Table B holds the same points as the rows below and some others, measured another way and shuffled. Each row below is followed by which row of B it is.
B (72 x 34):
[[ 149  120  169 -186  -58 -165  106   18  -19  -17  -89  166  175 -147
   127   13    5 -208  243 -166    6   72  -11  107  172 -160  -49  114
    67 -105  197  -75  -59   16]
 [  17  -28   40   60  -27   -9   59   14  -53   61  -30  -10 -149   -3
   -37  -43   59  -57   30   66  -88  -82  -23  -18   71 -236 -204   38
  -134   23  -24   76  -89    9]
 [  66   51  -96   28  217  473 -102  180  183  -61  -83 -165  434  -34
   158 -147  -34   20 -225  119   41  -18   61   61  130  157  -40 -224
  -139  -48  -96   64  158 -251]
 [  18  -87   68 -130   33  -24  -91  216  -76   50 -153  -56  -95  -31
    74   -9   37 -214  -78   21   60   77  -63   70  -18 -125 -107   22
  -189   24 -116   40  -73   -2]
 [ -50 -173   85  115  -43  -12   48  -38  224  -73  -22   -7  140  -14
  -133   27  -23  123 -183  149 -111  -42  114  -60  108 -140 -167  -30
   -51   -3  -42 -144  340 -205]
 [ -41 -369  109   40  -56 -176  -21  103  -27  -28   58 -223    2   75
    43  115 -135  -39 -347  -49  330  160  178  189  -70  116  144 -195
   141  170 -233 -436    9 -125]
 [ -75 -211   60  280 -161 -213  186 -247   46   55   74  -10 -293   59
  -286   43   62  127  -43  192 -194 -202  112 -148   50 -374 -311   69
    19   82  -39  -81  140  -44]
 [ 320  316    4  -58   31  -31  208 -152 -231   65  131   -1  146  -44
   338  -87   13 -257  430 -299  230  -19   92  249  184   60  133  -91
   399  -30  220  -18 -497  105]
 [  28   80  -34  -84  146  188 -132  170   95   44 -212   25  -90    5
     5 -125  166 -154   12  220 -190  -34 -156  -79   48 -204 -280   53
  -364  -55  -79  426  117  -68]
 [  31  -21  173 -241   27 -268 -148  314  -72    4  -62  109 -374  232
   155   -4   97 -275   94  -41  110  310 -248  198  -44    5  104   -1
  -269   92 -143  273 -210   16]
 [  52 -225   24  104   27 -223   -5 -144  144  -40  111 -138  -91  216
     2   62   28  -39 -162   88  209  104  189   95  -59  131  108 -213
   317  133 -191 -118  221 -194]
 [ -33 -335  -20  245    8   40    8   14   -2  -30  176 -353   54  166
    49   29 -137  110 -414   38  333   37  253  163  -50  229  163 -346
   186  206 -288 -382  -31 -193]
 [  79 -128  -59   68   87  -33  -28 -120   74   34  -11 -160  -32   52
     7    4   70 -113 -120  125  116  -25  161   20  -38  -19  -70 -122
   207   59 -136   -8  176 -124]
 [ 114  -51   63  -64   48 -154   -9  -19   88  -49   30  -25   56  108
   123   25   20 -141    4  -34  190  152   87  154   30  112  123 -128
   207   39  -63  -47   82 -132]
 [  50  183  -42  182   29  293  115   52  -79   57   82  -16  -75   84
    54 -195   53   85  133   72 -171 -187  -92   -6  190 -147 -190  -53
  -288   12   22  258 -318   -4]
 [ -24   -3   59  112  -41  126   68  164  -91   25   63  -41  -73   68
    43  -97  -27   68  -23    8  -54  -52  -68   58  123  -99  -99  -58
  -289   61  -48   25 -279   -9]
 [ 190  237 -101 -149  244  288 -154  283 -192   83  -50 -134  -83  128
   378 -192  100 -317  119  -42  212   96 -161  223   15  165   86 -178
  -165   42 -124  403 -463   36]
 [ -21  -47  111    9 -118 -133  114  -97   86   51 -184  156  -62 -194
  -233   22  103  -47   88  147 -343 -165   -6 -196  131 -533 -454  274
  -173 -105  123   33  255    1]
 [  89  -13  -27  366 -190 -236  382 -547 -116  148  180  -22 -289  -35
  -237   -1  110   51  257   80 -198 -398  231 -156  124 -476 -368  114
   347   38  154  -82  -92  102]
 [  32  -82   -3   78   -5   -2   53  -54  -12   65  -40  -98  -53  -42
   -34  -17   44  -63  -56   87  -25 -102   87  -21   41 -190 -187   -6
    11   25  -45  -34   29  -38]
 [  20  -42  -22   -9   96   40  -99   79   66   42 -109  -46 -166   77
   -16  -55  123 -123  -64  188  -62   -5  -54  -29  -16 -132 -179  -15
  -175   29 -143  255  112  -85]
 [ -73 -199  230  117 -305 -276  265  -35 -165   30   62   44  -55 -143
  -141   99 -125   69    3 -137  -64  -97   89   18  140 -379 -181  145
   -38   40  101 -468 -201   85]
 [ 228  252 -205   81  252  312   -5 -175  160   21    8  -85  148   79
   142 -188  160  -95  140  176  -32 -137   81  -11  118   63 -100 -181
   157  -53    7  394  119 -161]
 [ 169  238  -51  -68  208  210  -74   77  137  -34  -31   40   75  141
   192 -170  137 -121  159   89  -37   45  -96   75  127   84   -8 -121
   -97  -44  -12  421   14 -140]
 [  15   73   27 -126  135    7 -158  133  222   -1 -207  169 -214  112
   -60  -90  234 -142   79  280 -278   55 -222 -110   30 -223 -272  106
  -387  -60  -85  551  302 -123]
 [  -9   26   43  114  -56  107  108   54  -60   44    7   16  -63  -17
   -34  -90   18   49   44   53 -161 -141  -45  -24  149 -242 -228   37
  -253    1   27   54 -167   -1]
 [ -13  -40  158  -90  -81 -238    1  163  -98   47  -53  119 -372  107
    -9   -5   87 -155  116   12  -70   92 -179   51   23 -238 -123  115
  -273   59  -53  176 -181   64]
 [ -40 -107  151  -47 -102 -171   22  159  -99   45  -68   47 -250   15
   -39   17   27 -101    3    8  -52   44 -101   29   32 -258 -161   97
  -255   52  -55    8 -142   49]
 [ 104 -108  -30   20  103    0  -41  -60  106  -17    5 -171  133   46
    94    9   10 -103 -144   49  204   52  182  106   -6  115   56 -194
   249   50 -129 -101  167 -171]
 [ 167  138 -117   78  157  375   13  147 -211   58  113 -272  159   65
   340 -173  -59 -101  -15 -117  284  -33   60  238   86  230  134 -294
    36   76  -85   16 -507  -14]
 [  60 -141  -72  235   91    2   17 -133  101  -35  221 -226  -84  308
    61  -34    7   79 -162  115  221   24  185  125  -22  239  152 -342
   256  177 -233  -15   40 -215]
 [  61 -174   62 -132    9 -322  -77  -26  -39   79 -130  -57 -264   18
    -3   91  114 -318  -27   52  134  102   44   56 -118 -156  -87   39
   139   64 -130    6  106    5]
 [ 134   88    6  130  -14   49  186 -182   36   -9   86  -19  191  -40
    51  -52   -2   19  122  -27  -12 -117  151   37  183  -73  -68  -71
   202  -27  115  -85  -25  -77]
 [  29 -129  164   84 -123 -198  142   28  -61  -59  190  -36   15  124
    95   43 -118   45  -26 -159  199  118   88  206   98   82  177 -149
   122  118  -32 -311 -214  -67]
 [  43 -334  195  -99 -161 -562   64  -71 -141   33    6  -86 -148  -26
    24  216  -59 -264  -86 -177  348  188  198  190 -105  -71  111   -7
   399  128  -85 -478  -28   32]
 [  20   43   61  120  -79    2  145  -39  -46   44   36   49 -106   11
   -51  -65   40   35  121   40 -161 -135  -23  -30  149 -262 -210   56
  -137    7   56   57 -137   12]
 [  92  109  142  -96  -69 -319   68   32 -140   70   26  185 -427  155
    57  -26  141 -216  343  -55  -52   82 -184   86   60 -216  -67  117
  -108   45   40  282 -295  113]
 [ -99 -140  130  226 -211   54  239    9  -62   14   38  -15  110 -158
  -155   -4 -128  206 -100    1 -182 -206   92  -65  208 -353 -279   85
  -200   -1   86 -353 -104   -6]
 [  51 -254  166 -266   23 -378 -152  111  107  -47 -159  -12    2   12
    77  157   23 -308 -156  -28  261  313   66  156 -106   45  110  -28
   168   44 -149 -159  301 -131]
 [  59   50  147 -133    6 -165  -33  181  -12  -24    6  129 -204  187
   125  -36   70 -146  148  -39   28  192 -175  147   60   -9   62  -15
  -183   47  -47  215 -163  -25]
 [  36   55  185 -190  -21  -52  -21  328  -90  -19  -65  110    8   20
   185  -34  -30 -159   93 -146   54  186 -173  183  118  -35   47   19
  -282   -3   12   39 -273   14]
 [ -87 -169  251  -40 -180 -314   46  190  -82  -11   13  111 -295  113
   -49   60  -21  -32    3  -46  -20  146 -128   89   41 -193  -37   77
  -264   93  -70  -80 -164   22]
 [  75  -22   80  -45  -20 -111   43   43  -63   22   -2   -3  -48   15
    84    2   18 -143   53  -56   83   52   13  103   59  -79  -18  -17
    20   32  -11  -39 -125   -6]
 [ 108   37   96 -153   -5 -203  -14  167 -281  104    0  -15 -331  102
   210  -18   63 -314  176 -156  202  144 -127  213  -25  -50   63   -7
   -49   95  -70  112 -474  145]
 [ -44 -211  168  -28  -90 -199   10  149  -28  -27   -3  -20  -68   48
    11   70  -62  -48 -134  -45  107  131   11  118   18  -64   17  -32
   -86   83 -105 -212  -39  -55]
 [  -8 -344   71   74  -43 -180    9   -1  -19  -27   80 -241   46   62
    51  110 -121  -41 -309  -45  339  114  236  173  -60  127  147 -221
   269  159 -211 -444   36 -132]
 [ 180    8  -61   71  123   29   28 -116   36  -25  138 -175  147  129
   200  -45   -8  -95  -20  -36  288   54  194  186   40  245  181 -285
   376   68  -73  -70  -36 -150]
 [  92  -63  -74  119  139  221  -35   97   -5  -29  152 -272  142  183
   232  -87  -77    4 -200  -14  315   72  130  223   24  329  217 -368
   126  136 -199  -87 -171 -175]
 [  57   27   65 -103   25   23  -21  186 -112   51  -89  -18  -35  -35
   125  -47   25 -188   37  -43   51   44  -73  102   58 -106  -75   13
  -168    6  -28   53 -201   26]
 [   4  -39  202 -167 -113 -216   26  198 -153   51 -124  114 -166  -73
    38   23   17 -209  111  -97  -26   88 -136   84   64 -278 -132  167
  -240    4   34  -20 -211  100]
 [  85 -118   14   25    9 -230   11 -126  -36   61   22  -92 -246  104
    13   34   94 -178   12   55  131   24   92   64  -59  -72  -35  -65
   210   98 -116   22   10  -22]
 [   5   13  123   28 -106  -16  124   96 -119   40  -11   57  -47  -61
     2  -35  -13  -24   87  -49 -101  -61  -62   31  150 -262 -176   94
  -214   -7   62  -49 -235   55]
 [ 219  241 -122  -49  261  393  -84  163  -33    4   19 -159  239   88
   372 -196   20 -161   51  -43  217   51  -10  214  109  279  138 -277
     4    1  -60  232 -266 -100]
 [  70 -150   10   97  -36  -82  109 -184   -4   49   -9 -146   92 -103
   -28   51  -10  -82  -93   20   98 -102  242   17   29 -138 -118  -45
   283   29  -13 -271  106  -60]
 [ 110  110   23  110  -33  167  203 -114   49  -14   24    3  350 -157
    41  -70  -44   51   93  -33  -89 -161  144    0  249 -144 -152  -15
    80  -91  177 -153   -5  -77]
 [  55  -52 -213  124  273  383 -147  -86  344   -6 -158 -206  207   -2
   -61 -110  138   -8 -274  399 -102 -155  153 -155    6  -22 -271 -166
    -3  -43 -183  251  567 -301]
 [-182 -252  161  124 -177  -68   85   68  102   -1 -114   67  -81 -104
  -300   39   -8  148 -185  194 -319 -135  -14 -178  102 -459 -409  180
  -388   -7  -30 -133  248  -74]
 [ 172   -8   42  -37   19 -213   70 -158   15    1   54  -37   16   54
   120   32   41 -188  108  -70  195   78  140  139   32   40   83  -98
   362   39    8  -71    8  -59]
 [ 185  220   31   70  -40  -18  211  -38 -304   91  196  -19 -117   82
   241 -114   -4 -117  336 -232  145  -53   -7  216  160  -16   79  -86
   115   65  114   25 -660  141]
 [  23 -181  -43  -89  209   44 -260  205  131   -5 -124 -187 -106  182
    96  -17   87 -198 -288  189  191  187   -6   95 -135  154   41 -201
   -88  100 -331  180  217 -195]
 [  82  -17   25  108    6    8  102 -117  126  -49   76  -31  165   38
    25  -22  -13   41   -2   33   23  -36  140   43  130    4  -20 -112
   159    1   17  -92  119 -156]
 [  12 -126  103  -87   36 -124 -108  234  -16  -34   26  -56 -166  218
   144    1   -6 -127 -104  -15  199  234  -78  198  -34  133  155 -150
  -116  131 -209   37 -118  -84]
 [  73  -48   33   28   57   96  -16  197  -97  -24  141 -180   57  170
   258  -55  -96  -44 -116 -117  315  145   37  271   36  279  245 -289
    21  134 -157 -115 -330  -90]
 [ -11  -15  139  -82  -63  -94    4  220 -138   43  -61   59 -209   24
    47  -34   26 -127   71  -40  -36   61 -156   79   61 -197 -109   79
  -305   36  -32   85 -256   63]
 [  59 -193  124   86 -137 -154  189 -104  -26  -41  104 -114  289 -116
    47  101 -173   18 -119 -177  226   15  279  149  107    1   83 -110
   344   42   41 -573  -11  -83]
 [ -20   12  105   40  -65   17   82  126  -66   20   -9   56  -83    8
   -14  -57    6   12   50    9 -122  -42  -89   19  136 -219 -163   56
  -281    8   14   39 -177    7]
 [ 192  184  -71  179   52  112  177 -203  -37   28  186  -63   55   99
   135 -128   40    1  205  -30   47 -135  110   88  166   32    3 -164
   233   22   73   93 -222  -48]
 [ -54 -228   28  -32   68  190 -133  272   71  -28 -141 -200  223  -74
    62    5  -97  -41 -387   75  131   75   74   77    0   31  -51 -131
  -188   38 -196 -203  136 -166]
 [  39   69   26  168  -57   66  178 -112   18   32   45   52  -14  -20
   -76  -82   44   83  127   78 -217 -196   23  -77  191 -269 -249   50
   -93  -24   93   65  -51  -29]
 [ -44 -163  316 -195 -197 -514   23  189  -81  -13  -53  197 -318   73
   -21  127    4 -176   75 -111   26  242 -143  128   10 -225   -6  159
  -174   74  -25  -98 -108   55]
 [  -4  -98   29  144 -113  -59  161 -151  -65  102  -54  -47  -97 -153
  -165    9   41  -15    5   87 -158 -237  105 -114   78 -417 -358  129
    -9   -4   45 -119    6   42]
 [ 126  145   29   93  -55 -203  174 -218  -98  102   85  106 -377  110
   -35  -69  183 -107  357   40 -151 -137  -49  -32   99 -300 -200   91
    56   28   88  281 -215   99]]
Rows of B count from 0, top down.

[   3 -136  151   -7   52   28 -115    5  -55 -145  -96  -93  -61  172
  131  -62   19   87   69 -134  -61 -181   60   73  -61  101  -46  -59
  -24  -30    3  102    5]  46
[ -26  151  -64  118  -20  108 -248  313  -23 -204   17  -21   97 -196
   26 -204   17 -267 -172   34  -56  165 -327  203  -43  -40   56  209
  222  -48  149   -3  423]  64
[ 221  226   49   67  -62   22   60  238  153 -248 -122   55 -159 -111
 -159 -267  -35 -247   79  -58   -9   44   31  173   43  -31  162  173
   -8 -195   87 -214  279]  67
[  -1   77   -6   83 -112  103  -90  195   46 -141  -15  -51  -29  -57
    9  -99  -12  -55  -27   40  -85   54  -91   58  -20    5   68   88
   44  -13   47  -10  189]  51
[-233 -283  177 -110  -49   27 -300   40    2  -15    2 -477  -42  398
  397  -29  122  276  -10  147 -166   47  -91   -7 -248 -152 -109  -21
   77  204  -70  436    3]  7
[ 157   25 -152  208   77  -24 -139  247  -83 -185    4   94   -8 -184
   22 -262  -33 -235  -85 -143   -5   39 -302   95   73   80  127   62
   39 -139  218  -75  289]  33
[ -34 -153  306 -113   35  109  107 -119   93  -93 -163  -61   79  130
   80  179   81  301   54  -62  -41 -227  189  127 -133   94   21  -39
   10   22  -50  132 -203]  1
[ -85 -146  541 -344  168    3  112 -141  282  -95 -260 -202  233  146
  139  176  184  267   46   24   44 -118  141  426 -339 -137    2  109
  274    2  -32  283 -172]  37
[ 108   52   71  104  -30  266  190  134  138 -153 -104  104  120 -206
  -66   57  141   94 -224   61  -93   17  -60   81  -13   72  286  198
    7  -19   87  -52   76]  38
[ 136 -124   90   74   20  101  138   21   58 -113 -114    3  -52   36
   48   -4   83  180  -35  -76  -75 -127   53  -22    2  102  179    3
 -130  -31   47   15  -72]  39
[ 135 -261  -15  121   78  -39   15   25  -38  -56  -44  -45  -53   74
  176  -73   47  181  -17 -114  -52 -103 -111  -83   10   98  138  -97
 -130  -14  110  107  -86]  43
[  68  214 -157  200 -287  125   45  196   28 -140   14  159 -162 -155
 -194  -55 -203  -78  142  -35  -74  -45   77 -114  145  168   77  -46
 -150  -65    9 -263  107]  20
[ -11  -99    9   78  -41   65   48  -13   -5  -49  -30   87   85  -72
   26  139  -65  190   42  -81  -23 -155   -9  -18   -6  182   42 -130
  -36   13   49   20 -140]  50
[-157  292 -215  188 -334  192 -188  295  -17 -116  114   94   48 -279
 -136   -7 -209 -166   18  104  -85  111 -157  -11   47  100  -32   22
  102   38   31 -146  268]  70
[  87  -22   11  102   25   49   67   19  -18 -122  -75  192   79 -154
  -60   59  -80   52   41 -170   18 -188   -3   67   46  215   72  -85
  -22  -92   90  -85  -57]  10
[-160  333 -259  198 -564  138 -281  319  -45 -120  152  -75 -353   38
 -129 -165 -347 -176  297  100 -182   66  103 -249  123   76 -164 -104
 -142   57 -129 -218  278]  22
[ 156  -60  -46  120   47 -144  -10   14  -83 -130  -57  177  -82  -55
  -42  -93 -199  -52  241 -314   74 -250   29   32  101  236  -19 -218
 -101 -175  101 -131  -57]  30
[  25  116  -18   92 -139   72  -55  173   42 -152  -28   20  -72  -71
  -59  -88  -96  -76   73  -24  -55  -12   -4   39   23   61   42   17
   -5  -49   31  -95  144]  28
[  -5  189 -107   97 -413   52  -43  234  131  -88   37 -136 -333   90
  -77 -152 -189  -27  263  119 -134   96  134 -176   48  -46   14  -36
 -171   20  -82 -139  124]  23
[  81 -342  460 -231  191   -8  281 -218  249  -40 -261 -172   97  237
  187  186  225  468   37  -43    0 -205  202  182 -234  -40  147   -6
   -3   10  -16  267 -368]  63
[ 192 -115   98   89  172   94  177   15   49 -145 -140  153  134 -159
    2   28  116  107 -140 -144    3 -134  -77  125    5  152  244   59
  -17 -104  153  -15  -42]  41
[ 232 -102   84   38  134 -194  -69   56  -38 -194 -122  -26 -221  148
   61 -290  -65 -106  217 -288   42 -178   44  100   33   68    7  -95
 -101 -198   93  -46   67]  47
[ 316  193 -450  394  -93 -177 -263  455 -156 -228  114  120 -354 -195
  -83 -600 -251 -541  114 -214  -10  135 -336  -95  278   68  113  -14
 -148 -249  255 -317  509]  62
[  30 -256  407  -85  214  287  153 -117   62 -166 -238  -69  167  133
  168  161  338  364 -263  -47 -117 -232  110  177 -161  110  175  147
   26   35    1  226 -137]  49
[ 156   42 -157  258  -14  196  123  217   42 -124   -9  195  139 -355
  -56  -20   67   -9 -268   17  -69   81 -278    2   80  116  328  143
  -12  -43  205 -103  145]  69
[ -19 -130 -200  165  -71 -114 -338  204 -150  -65  112 -172 -161  112
  217 -264 -122  -72   73  -58  -78   54 -266 -114   15    6  -56 -128
  -41   21   94  116  178]  58
[ -30  388 -455  365 -403  138 -279  457 -116 -163  195  145 -158 -321
 -190 -249 -311 -390   48   48 -115  184 -254 -149  210  118    5   13
  -28  -40   96 -309  475]  35
[-104  189  333 -177 -299  159  167  -59  239 -131 -181  -39 -126  149
 -176  190 -124  188  350   20  -58 -224  530   95  -94   69  -99  -44
  -47   -3 -225 -113 -159]  55
[ 132 -334  328 -109  259 -147 -163  -93 -100 -199 -194 -250 -249  488
  280 -254  105  100  166 -305  -41 -309  174  129 -104   48  -93  -98
 -108 -115   -6  211  -30]  29
[ 159  -86  179   18  166   66  145   24   88 -164 -167   73  104  -85
   26  -12  128   75  -98 -121    3 -111  -31  196  -52   75  198   99
   31 -106  117   19   -2]  44
